Here is a tiny trained network, its code and every weight. The questions are about switching its units off for an input and a class, where a switched-off unit gives its printed mean instead of its output.

import numpy as np


def w(rows, s, z=0):
    codes = np.array(rows[::2]) - 128.0
    scale = np.full(codes.shape[1], s)
    scale[-1] = z or s
    return codes * scale


def f(y):
    return y / 2 * (1 + np.tanh(0.7978845608 * (y + 0.044715 * y**3)))


def log_softmax(a):
    a = a - a.max(-1, keepdims=True)
    return a - np.log(np.exp(a).sum(-1, keepdims=True))


def net(x, mask):
    res = np.array(x, float).reshape(1, 8) / 4 @ E
    y = f(res @ A[0][:, :-1].T + A[0][:, -1])
    res = res + np.where(mask, y, B[0][:, -1]) @ B[0][:, :-1]
    return log_softmax(res[-1] @ U[:, :-1].T + U[:, -1])


A, B = {}, {}
E = w([
[129,171,144,76,167,103],'x0',
[205,154,149,218,130,164],'x1',
[87,150,132,131,43,167],'x2',
[83,76,80,168,91,69],'x3',
[166,127,128,135,100,71],'x4',
[153,186,9,119,102,141],'x5',
[196,61,70,17,94,106],'x6',
[118,80,142,110,201,195],'x7',
],0.011)
A[0] = w([
[148,73,112,150,105,149,188],'n1',
[142,127,154,74,153,116,37],'n2',
[144,92,182,103,152,147,106],'n3',
[92,189,95,116,179,181,45],'n4',
[110,93,77,63,147,90,118],'n5',
[197,127,108,201,130,92,157],'n6',
[168,116,166,80,167,96,92],'n7',
[139,111,128,168,143,150,74],'n8',
[1,126,157,143,105,74,61],'n9',
[112,120,107,142,124,151,105],'n10',
[168,177,98,108,100,119,68],'n11',
[171,151,117,121,144,99,102],'n12',
[126,109,133,104,146,147,146],'n13',
[128,170,129,114,116,133,42],'n14',
[110,134,131,111,119,66,90],'n15',
[93,194,90,141,207,176,36],'n16',
[123,112,180,160,115,112,67],'n17',
[31,156,162,136,138,123,124],'n18',
[147,105,188,76,137,175,147],'n19',
[104,196,131,90,171,187,11],'n20',
[175,207,115,155,108,82,120],'n21',
[178,158,112,142,70,156,114],'n22',
[30,147,133,171,100,104,103],'n23',
[138,105,113,146,117,107,153],'n24',
[137,108,56,69,115,92,108],'n25',
[186,199,97,93,84,98,89],'n26',
[166,110,161,162,184,99,2],'n27',
[46,116,142,165,84,118,91],'n28',
[31,109,149,154,110,130,117],'n29',
[126,103,107,133,97,99,118],'n30',
[138,106,172,65,136,141,95],'n31',
[129,143,147,110,167,161,133],'n32',
[100,120,141,189,144,112,117],'n33',
[68,155,153,125,100,104,96],'n34',
[171,120,120,190,130,139,117],'n35',
[93,136,175,134,107,113,33],'n36',
[62,129,168,146,114,100,40],'n37',
[127,165,113,132,127,129,75],'n38',
[78,110,154,143,148,98,103],'n39',
[136,104,142,93,142,137,99],'n40',
[144,70,163,124,81,180,103],'n41',
[130,125,72,76,132,113,128],'n42',
[115,87,97,106,101,120,140],'n43',
[99,80,83,60,139,98,143],'n44',
],0.015,0.0036)
B[0] = w([
[93,118,109,74,114,186,181],'n1',
[133,101,153,128,138,32,171],'n2',
[110,31,125,60,159,85,189],'n3',
[46,174,198,132,110,155,179],'n4',
[86,241,27,42,95,46,237],'n5',
[233,148,126,119,176,217,206],'n6',
[151,78,176,70,171,2,195],'n7',
[100,127,100,73,164,187,156],'n8',
[122,117,58,205,126,82,223],'n9',
[86,131,108,136,113,168,143],'n10',
[160,109,171,144,56,117,191],'n11',
[205,151,187,143,137,69,162],'n12',
[79,113,144,84,109,83,158],'n13',
[103,120,156,155,110,129,143],'n14',
[122,155,125,138,67,134,168],'n15',
[72,199,187,121,137,199,191],'n16',
[131,120,78,146,166,130,171],'n17',
[65,141,108,196,167,86,210],'n18',
[57,29,147,85,127,76,204],'n19',
[40,153,237,137,127,115,178],'n20',
[226,85,204,160,127,174,206],'n21',
[114,70,187,147,58,194,191],'n22',
[134,98,90,223,104,139,216],'n23',
[138,168,112,121,134,198,158],'n24',
[163,233,67,84,51,130,252],'n25',
[221,102,228,144,17,110,229],'n26',
[185,128,126,95,222,136,172],'n27',
[108,92,59,198,114,125,200],'n28',
[94,113,110,173,114,113,206],'n29',
[131,146,106,148,117,179,171],'n30',
[134,72,130,76,132,54,192],'n31',
[59,126,177,120,151,122,165],'n32',
[166,128,106,180,177,161,186],'n33',
[123,133,110,184,117,51,177],'n34',
[154,134,107,98,165,218,180],'n35',
[150,109,96,173,152,89,162],'n36',
[156,130,101,194,167,78,181],'n37',
[125,122,149,144,119,164,145],'n38',
[132,140,150,172,148,71,173],'n39',
[118,104,122,99,107,86,164],'n40',
[68,55,79,100,102,149,177],'n41',
[120,178,118,125,83,83,217],'n42',
[86,162,73,95,108,158,193],'n43',
[135,209,57,72,112,74,243],'n44',
],0.0075,0.014)
U = w([
[116,81,144,79,176,70,93],'0',
[98,63,94,78,128,161,254],'1',
[189,157,123,116,250,175,28],'2',
[140,219,70,76,84,103,113],'3',
[198,119,175,145,66,157,96],'4',
[145,112,94,129,110,203,209],'5',
[114,121,71,217,151,127,92],'6',
[55,182,173,137,157,166,155],'7',
],0.011,0.0043)

Each question gives the input, the list of numbers given to net, and the class t.
The units are the neurons (one row each of A and B). Each row of codes is followed by its name. A weight is (code - 128) times the scale printed after its matrix; where a second scale follows, it is the last column's (A, B and U).
mask holds one flag per neuron, in row order. A switched-off neuron (its flag False) gives its mean, the last column of its row in B, instead of its output. The means were averaged over made-up inputs and are rounded, as every weight is.
A unit's drop is (log p(t) with every unit on - log p(t) with that unit switched off) / (log p(t) with every unit on - log p(t) with every unit switched off).
The circuit of an input: a set's keep is (log p(t) with only the set's units on - log p(t) with every unit switched off) / (log p(t) with every unit on - log p(t) with every unit switched off). Starting from the 12 units with the biggest drops (on a tie, the unit counted first), units are removed one at a time, each time the one whose removal leaves the highest keep (on an exact tie, the one counted first), for as long as the keep stays at least 0.8.
units of the circuit, in order: the units of the circuit, biggest drop first
top k neurons: the k neurons with the biggest drops, biggest first
drop of u: that unit's drop, to one decimal
input [-3,-7,4,-3,5,-4,-3,7], class 0: units of the circuit, in order : (n31 n25)
input [-6,8,-4,-8,-4,8,-7,-3], class 7: units of the circuit, in order : (n16)
input [-7,3,-8,-3,-3,1,0,-8], class 2: units of the circuit, in order : (n6 n25)
input [2,-8,-5,2,-1,2,-5,5], class 7: units of the circuit, in order : (n16 n4)
input [-1,-8,-1,-1,7,8,-7,-2], class 6: units of the circuit, in order : (n23 n9 n44)
input [-6,-7,-6,-4,-8,-1,6,4], class 3: top 3 neurons : (n5 n44 n25)
input [7,-5,1,-5,-4,1,5,4], class 0: top 3 neurons : (n19 n7 n31)
input [8,4,-8,-8,-3,-3,-8,4], class 7: top 3 neurons : (n16 n4 n20)
input [-8,4,-4,-8,5,5,6,8], class 0: top 2 neurons : (n7 n12)
input [1,5,0,3,1,-5,7,-4], class 4: top 2 neurons : (n5 n44)
input [-6,8,-7,-5,-5,6,4,2], class 2: top 2 neurons : (n6 n35)
input [7,-1,1,2,2,-8,5,-4], class 0: top 2 neurons : (n7 n31)
input [6,-2,7,4,1,-4,5,8], class 0: drop of n7 : 0.4
input [-6,8,8,-5,-8,1,0,-5], class 4: units of the circuit, in order : (n22)
input [-8,-8,5,5,-2,-4,3,-4], class 6: drop of n29 : 0.3
input [-7,1,2,3,-3,8,-4,4], class 5: drop of n16 : -0.1
input [1,0,1,1,3,-8,6,-1], class 0: drop of n8 : 0.0
